Here is a tiny trained network, its code and every weight. The questions are about switching its units off for an input and a target symbol, where a switched-off unit gives its printed mean instead of its output.

import numpy as np


def w(rows, s, z=0):
    codes = np.array(rows[::2]) - 128.0
    scale = np.full(codes.shape[1], s)
    scale[-1] = z or s
    return codes * scale


def f(y):
    return y / 2 * (1 + np.tanh(0.7978845608 * (y + 0.044715 * y**3)))


def softmax(a):
    e = np.exp(a - a.max(-1, keepdims=True))
    return e / e.sum(-1, keepdims=True)


def log_softmax(a):
    a = a - a.max(-1, keepdims=True)
    return a - np.log(np.exp(a).sum(-1, keepdims=True))


def net(x, mask):
    ids = ['ΘΠΦΩαβγδεζημξστψ'.index(c) for c in x.split()]
    T = len(ids)
    res = E[ids] + P[:T]
    u = 0
    for l in range(2):
        r = res
        for j in range(2):
            rows = slice(2 * j, 2 * j + 2)
            q, k, v = (r @ M[l][rows].T for M in (Q, K, V))
            z = softmax(np.where(np.tri(T) > 0, q @ k.T / 2**0.5, -1e9)) @ v
            o = O[l][rows]
            res = res + np.where(mask[u + j], z, o[:, -1]) @ o[:, :-1]
        u += 2
        y = f(res @ A[l][:, :-1].T + A[l][:, -1])
        res = res + np.where(mask[u : u + 12], y, B[l][:, -1]) @ B[l][:, :-1]
        u += 12
    return log_softmax(res[-1] @ U[:, :-1].T + U[:, -1])


Q, K, V, O, A, B = {}, {}, {}, {}, {}, {}
E = w([
[55,101,109,93,187,163,100,79,163,159,145,179],'Θ',
[127,122,62,115,21,172,122,102,85,143,148,179],'Π',
[141,112,146,82,223,61,30,48,60,171,105,100],'Φ',
[186,161,133,196,189,108,145,149,131,100,92,92],'Ω',
[85,87,150,191,207,104,88,164,166,165,152,155],'α',
[159,143,188,133,119,163,41,38,215,106,198,102],'β',
[210,133,127,254,109,128,117,109,138,111,145,174],'γ',
[181,179,130,91,141,182,202,180,162,171,54,88],'δ',
[189,159,136,194,195,111,145,144,128,102,93,97],'ε',
[181,162,128,191,198,110,151,148,129,95,90,96],'ζ',
[42,80,247,142,112,86,141,64,148,183,138,75],'η',
[137,54,196,153,98,134,112,50,90,161,132,173],'μ',
[130,71,187,123,122,61,37,38,123,201,37,79],'ξ',
[138,139,79,118,105,65,204,129,152,38,155,87],'σ',
[115,163,81,202,115,155,97,250,78,121,163,182],'τ',
[33,112,174,113,211,114,86,76,58,169,146,44],'ψ',
],0.0082)
P = w([
[50,252,153,163,67,25,129,157,70,86,20,210],'0',
[78,190,138,152,117,108,131,94,71,96,74,151],'1',
[107,154,115,138,136,122,132,80,84,124,101,134],'2',
[117,134,107,138,146,136,137,78,105,143,135,119],'3',
[138,121,105,140,149,156,124,85,112,148,149,106],'4',
[145,106,102,142,155,151,122,90,132,161,170,111],'5',
[151,93,100,137,159,164,123,92,142,169,183,114],'6',
[151,83,97,144,153,168,121,104,169,168,210,119],'7',
[159,62,101,151,144,182,114,113,171,165,210,120],'8',
[165,54,110,150,140,193,113,119,188,165,229,133],'9',
[162,48,109,159,145,212,115,118,192,164,241,128],'10',
],0.0039)
Q[0] = w([
[73,232,172,168,159,116,57,126,77,123,68,144],'L0H1',
[91,75,142,136,115,160,2,50,90,238,160,144],'L0H1',
[98,131,118,170,134,108,111,107,102,103,133,160],'L0H2',
[167,132,152,73,125,155,165,162,181,162,114,72],'L0H2',
],0.0065)
K[0] = w([
[91,147,214,185,175,125,36,118,133,151,114,144],'L0H1',
[173,101,138,147,80,229,1,57,143,151,191,169],'L0H1',
[107,64,114,169,116,121,111,111,122,115,171,146],'L0H2',
[154,233,150,82,144,131,165,159,137,142,41,94],'L0H2',
],0.0066)
V[0] = w([
[152,152,145,91,179,160,132,176,53,238,3,162],'L0H1',
[120,77,71,124,89,196,104,91,82,211,174,152],'L0H1',
[155,83,127,170,129,197,171,165,210,224,147,150],'L0H2',
[94,123,140,248,114,120,68,82,133,94,176,241],'L0H2',
],0.0049)
O[0] = w([
[84,74,53,158,99,19,102,126,25,37,152,157,155],'L0H1',
[118,69,106,154,159,169,80,69,91,174,225,101,250],'L0H1',
[121,58,143,163,91,150,173,140,253,91,223,159,19],'L0H2',
[133,165,143,175,106,149,97,105,92,214,135,231,232],'L0H2',
],0.0052,0.0012)
A[0] = w([
[45,76,176,136,203,111,46,88,148,190,162,152,184],'L0N1',
[152,91,87,154,106,196,98,134,138,186,228,187,213],'L0N2',
[133,163,86,109,12,134,155,108,105,113,113,180,198],'L0N3',
[207,141,149,247,194,92,95,145,132,140,139,142,201],'L0N4',
[105,39,175,161,132,119,70,65,114,195,151,138,156],'L0N5',
[177,145,153,103,109,148,134,96,221,101,188,43,154],'L0N6',
[159,106,119,74,151,146,156,161,175,103,140,69,139],'L0N7',
[239,181,104,149,203,118,219,153,182,71,100,21,255],'L0N8',
[89,183,56,109,44,134,159,131,89,98,140,163,205],'L0N9',
[127,158,255,88,208,165,112,105,140,241,89,83,141],'L0N10',
[63,18,131,154,161,52,121,49,122,72,207,66,177],'L0N11',
[126,146,98,241,144,89,115,193,121,102,170,149,169],'L0N12',
],0.0068,0.0046)
B[0] = w([
[98,103,152,117,197,138,75,134,152,201,115,141,211],'L0N1',
[143,108,88,145,145,230,120,123,133,147,167,141,253],'L0N2',
[136,138,91,135,50,138,145,108,113,142,122,166,198],'L0N3',
[183,151,175,194,189,141,117,139,151,125,111,120,184],'L0N4',
[128,75,164,129,165,136,89,85,131,182,120,143,208],'L0N5',
[168,135,140,78,195,143,130,106,151,118,129,57,148],'L0N6',
[135,117,126,109,175,123,171,118,146,103,129,105,132],'L0N7',
[161,145,134,130,166,125,224,107,137,118,110,91,207],'L0N8',
[121,165,81,128,61,154,153,116,80,154,119,149,201],'L0N9',
[107,188,186,141,101,122,116,146,142,232,86,116,165],'L0N10',
[97,155,167,158,117,120,125,113,94,254,43,125,187],'L0N11',
[161,186,148,194,151,150,123,181,114,142,110,145,159],'L0N12',
],0.0078,0.006)
Q[1] = w([
[165,157,118,106,124,128,212,147,151,52,147,129],'L1H1',
[138,168,168,162,197,150,118,114,146,165,75,129],'L1H1',
[113,177,97,141,82,159,134,158,104,201,111,152],'L1H2',
[101,127,146,123,127,137,133,36,137,255,95,133],'L1H2',
],0.0081)
K[1] = w([
[120,182,147,102,137,11,176,136,136,112,66,50],'L1H1',
[171,85,137,156,171,204,108,154,171,147,171,87],'L1H1',
[101,136,97,173,80,210,8,171,75,176,190,218],'L1H2',
[155,73,137,169,145,255,80,108,183,149,226,164],'L1H2',
],0.0058)
V[1] = w([
[122,131,39,95,54,160,128,84,88,107,170,166],'L1H1',
[202,67,174,129,77,99,137,1,121,131,98,128],'L1H1',
[176,98,127,251,114,125,111,194,122,120,119,197],'L1H2',
[22,62,108,87,103,150,120,117,156,165,124,170],'L1H2',
],0.0064)
O[1] = w([
[156,81,186,91,210,180,134,30,147,79,147,50,250],'L1H1',
[164,77,189,63,80,243,108,239,48,83,50,127,181],'L1H1',
[228,103,164,177,123,49,181,165,96,153,153,197,253],'L1H2',
[50,142,117,151,97,104,175,102,151,90,2,173,223],'L1H2',
],0.0059,0.0039)
A[1] = w([
[121,96,158,74,162,145,108,114,122,115,146,92,50],'L1N1',
[121,170,127,142,7,115,173,147,121,139,108,148,83],'L1N2',
[119,147,81,134,107,155,133,132,116,128,113,132,224],'L1N3',
[131,82,112,68,162,159,132,111,142,101,165,89,140],'L1N4',
[128,139,146,137,111,103,134,121,129,129,103,154,105],'L1N5',
[106,104,153,113,116,140,96,126,123,127,60,146,150],'L1N6',
[78,183,134,93,90,155,73,161,143,139,136,105,91],'L1N7',
[99,128,109,143,106,75,129,163,152,147,110,144,45],'L1N8',
[148,128,130,144,125,73,73,162,124,158,177,152,85],'L1N9',
[83,135,121,133,158,91,114,61,164,133,119,122,126],'L1N10',
[97,142,88,117,65,84,78,175,92,112,93,127,43],'L1N11',
[155,146,91,151,121,140,149,141,127,134,160,134,255],'L1N12',
],0.011,0.0029)
B[1] = w([
[125,61,157,183,137,94,64,181,154,131,87,78,184],'L1N1',
[93,163,246,216,45,61,80,115,195,161,88,127,189],'L1N2',
[180,146,141,157,150,107,163,88,84,160,106,61,213],'L1N3',
[75,68,93,82,143,120,116,193,153,111,208,155,219],'L1N4',
[92,137,115,125,92,125,117,140,176,120,120,191,152],'L1N5',
[133,111,103,63,114,188,151,179,126,34,137,161,253],'L1N6',
[98,211,129,133,95,179,72,122,133,111,238,71,136],'L1N7',
[105,81,50,191,104,96,139,156,169,139,122,104,165],'L1N8',
[173,81,76,59,131,120,141,132,111,133,172,77,215],'L1N9',
[93,166,87,133,190,113,137,63,152,53,155,144,194],'L1N10',
[144,48,62,134,135,134,143,120,65,2,170,10,139],'L1N11',
[159,143,117,137,147,186,166,104,102,86,93,111,254],'L1N12',
],0.0073,0.0065)
U = w([
[117,124,141,126,114,121,122,134,143,120,145,120,14],'Θ',
[138,203,156,80,92,160,21,150,166,158,183,105,165],'Π',
[186,72,2,25,170,183,196,119,62,69,189,78,219],'Φ',
[105,66,59,145,102,56,126,162,170,183,107,138,156],'Ω',
[143,105,184,51,111,86,102,149,65,189,151,107,88],'α',
[50,156,92,183,135,111,104,121,78,97,168,64,43],'β',
[124,126,137,115,115,106,120,137,149,117,134,133,37],'γ',
[75,101,190,189,64,130,131,167,198,91,181,113,102],'δ',
[121,119,140,125,115,114,111,129,146,113,143,133,35],'ε',
[111,75,198,161,173,109,86,112,144,99,88,91,73],'ζ',
[183,222,170,229,120,152,172,73,89,162,21,97,253],'η',
[64,212,70,99,168,132,138,93,202,88,121,240,149],'μ',
[102,115,210,59,105,151,141,236,83,130,91,224,113],'ξ',
[126,128,137,116,118,118,123,131,143,114,136,132,35],'σ',
[127,148,138,111,157,61,115,46,150,152,206,113,62],'τ',
[160,86,96,123,72,117,74,178,157,61,63,106,37],'ψ',
],0.0051,0.0029)

Each question gives the input, a string of symbols that net reads in full, and the target symbol t.
The units are the heads (2 rows each of Q, K, V and O) and the neurons (one row each of A and B). Each row of codes is followed by its name. A weight is (code - 128) times the scale printed after its matrix; where a second scale follows, it is the last column's (O, A, B and U).
mask holds one flag per unit, layer by layer, with each layer's heads first. A switched-off unit (its flag False) gives its mean, the last column of its rows in O or B, instead of its output. The means were averaged over made-up inputs and are rounded, as every weight is.
A unit's drop is (log p(t) with every unit on - log p(t) with that unit switched off) / (log p(t) with every unit on - log p(t) with every unit switched off).
The circuit of an input: a set's keep is (log p(t) with only the set's units on - log p(t) with every unit switched off) / (log p(t) with every unit on - log p(t) with every unit switched off). Starting from the 12 units with the biggest drops (on a tie, the unit counted first), units are removed one at a time, each time the one whose removal leaves the highest keep (on an exact tie, the one counted first), for as long as the keep stays at least 0.8.
circuit, biggest first: the units of the circuit, biggest drop first
top k neurons: the k neurons with the biggest drops, biggest first
k most important neurons of layer l: the k neurons of layer l with the biggest drops, biggest first
which heads matter: for each layer, one digit per head in row order, 1 if its drop is at least 0.15 and else 0, layers parted by /
input Π σ σ ψ δ σ Φ, target ζ: which heads matter -> 11 / 10
input Π Π Φ ε Θ ξ Π γ σ Θ Ω, target η: which heads matter -> 00 / 10
input Π Θ σ σ α ψ ψ, target Ω: top 3 neurons -> L1N8; L0N4; L0N1
input σ Π γ α, target Ω: top 2 neurons -> L0N1; L1N8
input τ Π δ α δ β ε δ, target Φ: 2 most important neurons of layer 0 -> L0N8; L0N11
input α α σ ψ Π δ Π γ Φ η, target α: top 2 neurons -> L0N4; L1N9
input Π ζ ξ β, target Π: which heads matter -> 00 / 11
input τ σ Π Π Π σ η Π, target Φ: which heads matter -> 00 / 10
input Θ σ ε μ Π Π α δ δ, target Φ: circuit, biggest first -> L0N11; L1N2
input Π Π δ ψ ψ Π σ ζ, target η: circuit, biggest first -> L1N4; L0N4
input σ σ Π σ σ γ σ Φ ε γ, target Φ: circuit, biggest first -> L1N2; L0N2
input τ τ η σ α α β, target Π: which heads matter -> 10 / 11
input ψ Π Π δ ψ Π σ μ δ σ ξ, target ξ: top 2 neurons -> L1N6; L0N5
input γ Π η Π ξ α Θ, target μ: 2 most important neurons of layer 0 -> L0N1; L0N2
input ζ Π ψ γ ψ, target α: which heads matter -> 00 / 01
input τ Π α σ, target η: which heads matter -> 01 / 00
input α ψ Π α Θ Θ β ξ, target Π: top neuron -> L1N7
input σ ε Π Π, target Φ: which heads matter -> 10 / 10
input η Π Π Π Π Π Π ε, target η: which heads matter -> 00 / 00
input Φ Π Π Π Θ ψ, target μ: which heads matter -> 00 / 01
input Π Π Π σ δ Π δ μ Π β ε, target η: which heads matter -> 00 / 10
input σ ε Φ Π δ Π δ Φ Θ Θ μ, target ξ: top 2 neurons -> L0N5; L1N6
input Ω σ τ μ δ Π Π Ω μ ψ, target ξ: top 2 neurons -> L1N6; L0N5
input σ ψ δ Φ σ Π β Π Π σ ξ, target ζ: top 2 neurons -> L1N1; L0N2
input Π ε Ω α γ ξ Ω, target Φ: 4 most important neurons of layer 0 -> L0N11; L0N9; L0N4; L0N3
input σ Π σ, target Φ: 3 most important neurons of layer 0 -> L0N11; L0N10; L0N8
input α Π ψ σ Π δ δ Π σ μ, target ξ: top 3 neurons -> L0N5; L1N6; L0N1
input β Φ τ Π α α ψ, target Ω: which heads matter -> 00 / 11
input ξ δ τ Θ σ δ δ Π γ ψ, target α: which heads matter -> 01 / 01
input Π δ τ ψ σ ξ, target τ: most important neuron of layer 1 -> L1N10
